Below is a small trained network, with its code and all its weights. Each question gives an input and a class and asks what happens when units are switched off, that is, made to give their printed mean instead of their output.

import numpy as np


def w(rows, s, z=0):
    codes = np.array(rows[::2]) - 128.0
    scale = np.full(codes.shape[1], s)
    scale[-1] = z or s
    return codes * scale


def norm(h):
    return h / np.sqrt((h * h).mean(-1, keepdims=True) + 1e-5)


def f(y):
    return y / 2 * (1 + np.tanh(0.7978845608 * (y + 0.044715 * y**3)))


def log_softmax(a):
    a = a - a.max(-1, keepdims=True)
    return a - np.log(np.exp(a).sum(-1, keepdims=True))


def net(x, mask):
    res = np.array(x, float).reshape(1, 4) / 4 @ E
    u = 0
    for l in range(4):
        y = f(norm(res) @ A[l][:, :-1].T + A[l][:, -1])
        res = res + np.where(mask[u : u + 7], y, B[l][:, -1]) @ B[l][:, :-1]
        u += 7
    return log_softmax(norm(res)[-1] @ U[:, :-1].T + U[:, -1])


A, B = {}, {}
E = w([
[167,113,130,89,226,60,46,99],'x0',
[124,134,119,120,126,109,137,136],'x1',
[189,191,41,99,129,191,105,161],'x2',
[115,169,140,145,252,157,233,100],'x3',
],0.0046)
A[0] = w([
[131,193,145,172,223,126,193,80,99],'L0N0',
[124,114,136,121,53,100,39,123,106],'L0N1',
[150,76,99,90,198,84,86,110,4],'L0N2',
[180,159,1,81,155,202,112,138,88],'L0N3',
[32,65,194,141,134,82,136,54,85],'L0N4',
[173,120,146,113,231,85,45,142,66],'L0N5',
[116,147,136,187,60,185,205,189,119],'L0N6',
],0.0056,0.0032)
B[0] = w([
[163,23,75,98,130,153,140,144,244],'L0N0',
[164,66,90,96,210,204,186,152,233],'L0N1',
[101,152,153,130,80,177,81,64,162],'L0N2',
[146,150,255,206,137,58,130,197,249],'L0N3',
[204,220,187,200,105,111,125,201,231],'L0N4',
[56,207,137,77,44,190,144,57,224],'L0N5',
[69,172,118,96,145,103,72,50,255],'L0N6',
],0.0061,0.0035)
A[1] = w([
[103,113,183,145,132,68,151,167,29],'L1N0',
[29,203,86,141,58,135,164,74,7],'L1N1',
[153,204,108,34,172,91,49,17,23],'L1N2',
[135,157,45,164,168,31,83,122,81],'L1N3',
[8,196,63,174,59,206,161,94,27],'L1N4',
[35,165,2,155,75,84,141,127,96],'L1N5',
[242,232,211,221,98,51,160,196,27],'L1N6',
],0.004,0.0014)
B[1] = w([
[88,120,132,127,115,154,100,199,134],'L1N0',
[75,107,166,61,105,122,89,92,168],'L1N1',
[2,138,207,93,48,114,106,94,161],'L1N2',
[81,135,207,126,148,151,125,156,104],'L1N3',
[80,188,191,51,92,108,53,49,186],'L1N4',
[103,115,167,126,176,93,94,102,138],'L1N5',
[175,165,189,163,138,149,92,215,253],'L1N6',
],0.0055,0.0037)
A[2] = w([
[188,2,63,74,123,171,189,168,133],'L2N0',
[129,68,33,112,201,163,222,137,60],'L2N1',
[122,156,149,220,103,30,110,164,136],'L2N2',
[126,31,52,112,104,137,78,190,97],'L2N3',
[182,217,46,144,143,157,112,167,4],'L2N4',
[104,123,120,128,88,127,85,136,102],'L2N5',
[152,143,161,197,83,149,161,116,96],'L2N6',
],0.006,0.0032)
B[2] = w([
[102,70,53,173,121,90,232,34,252],'L2N0',
[195,125,66,214,101,33,173,60,207],'L2N1',
[153,98,124,102,225,185,122,152,216],'L2N2',
[147,134,55,157,190,3,217,119,178],'L2N3',
[120,134,205,141,99,112,90,141,128],'L2N4',
[155,117,87,148,206,134,170,52,151],'L2N5',
[124,146,117,107,163,152,86,156,156],'L2N6',
],0.0056,0.0035)
A[3] = w([
[111,145,109,133,100,129,132,146,52],'L3N0',
[163,144,187,130,155,133,167,87,255],'L3N1',
[120,78,197,150,113,132,124,190,21],'L3N2',
[188,163,170,146,142,188,95,253,41],'L3N3',
[148,42,81,85,92,90,128,151,134],'L3N4',
[130,68,61,154,143,132,175,106,42],'L3N5',
[112,65,170,146,146,128,144,122,19],'L3N6',
],0.007,0.00086)
B[3] = w([
[124,110,162,139,187,98,102,101,121],'L3N0',
[103,107,78,115,95,125,104,167,166],'L3N1',
[186,140,112,94,129,150,150,175,162],'L3N2',
[149,64,179,160,172,150,147,253,254],'L3N3',
[135,165,110,201,172,132,192,110,151],'L3N4',
[193,132,91,162,118,41,43,107,184],'L3N5',
[162,164,119,131,87,109,83,174,131],'L3N6',
],0.0074,0.0067)
U = w([
[156,122,168,152,144,155,122,252,165],'0',
[63,155,140,66,97,159,94,69,210],'1',
[167,102,28,176,138,90,164,91,1],'2',
],0.013,0.00094)

Each question gives the input, the list of numbers given to net, and the class t.
The units are the neurons (one row each of A and B). Each row of codes is followed by its name. A weight is (code - 128) times the scale printed after its matrix; where a second scale follows, it is the last column's (A, B and U).
mask holds one flag per neuron, layer by layer. A switched-off neuron (its flag False) gives its mean, the last column of its row in B, instead of its output. The means were averaged over made-up inputs and are rounded, as every weight is.
A unit's drop is (log p(t) with every unit on - log p(t) with that unit switched off) / (log p(t) with every unit on - log p(t) with every unit switched off).
unit that matters most: the unit with the biggest drop
k most important neurons: the k neurons with the biggest drops, biggest first
top k neurons in layer l: the k neurons of layer l with the biggest drops, biggest first
drop of u: that unit's drop, to one decimal
input [-5,-8,-6,-8], class 2: most important neuron	L0N1
input [-3,7,-3,4], class 2: 2 most important neurons	L0N0, L0N5
input [-8,-6,-4,8], class 1: 3 most important neurons	L0N6, L0N1, L1N4
input [3,-6,6,-8], class 2: 2 most important neurons	L0N1, L0N4
input [4,5,6,7], class 2: 2 most important neurons	L0N0, L0N4
input [-6,1,1,-6], class 1: 2 most important neurons	L0N6, L0N0
input [-6,-7,-7,-8], class 2: 2 most important neurons	L0N1, L0N3
input [5,2,2,-7], class 2: 2 most important neurons	L0N1, L0N6
input [-7,3,-5,1], class 1: 2 most important neurons	L0N6, L0N3
input [-7,-6,6,3], class 1: 2 most important neurons	L0N6, L0N4
input [4,2,-2,-5], class 2: 2 most important neurons	L0N6, L0N1
input [4,5,5,7], class 2: top 2 neurons in layer 0	L0N0, L0N4
input [-5,-2,-4,-7], class 2: drop of L0N5	0.9
input [8,7,5,0], class 1: unit that matters most	L0N5
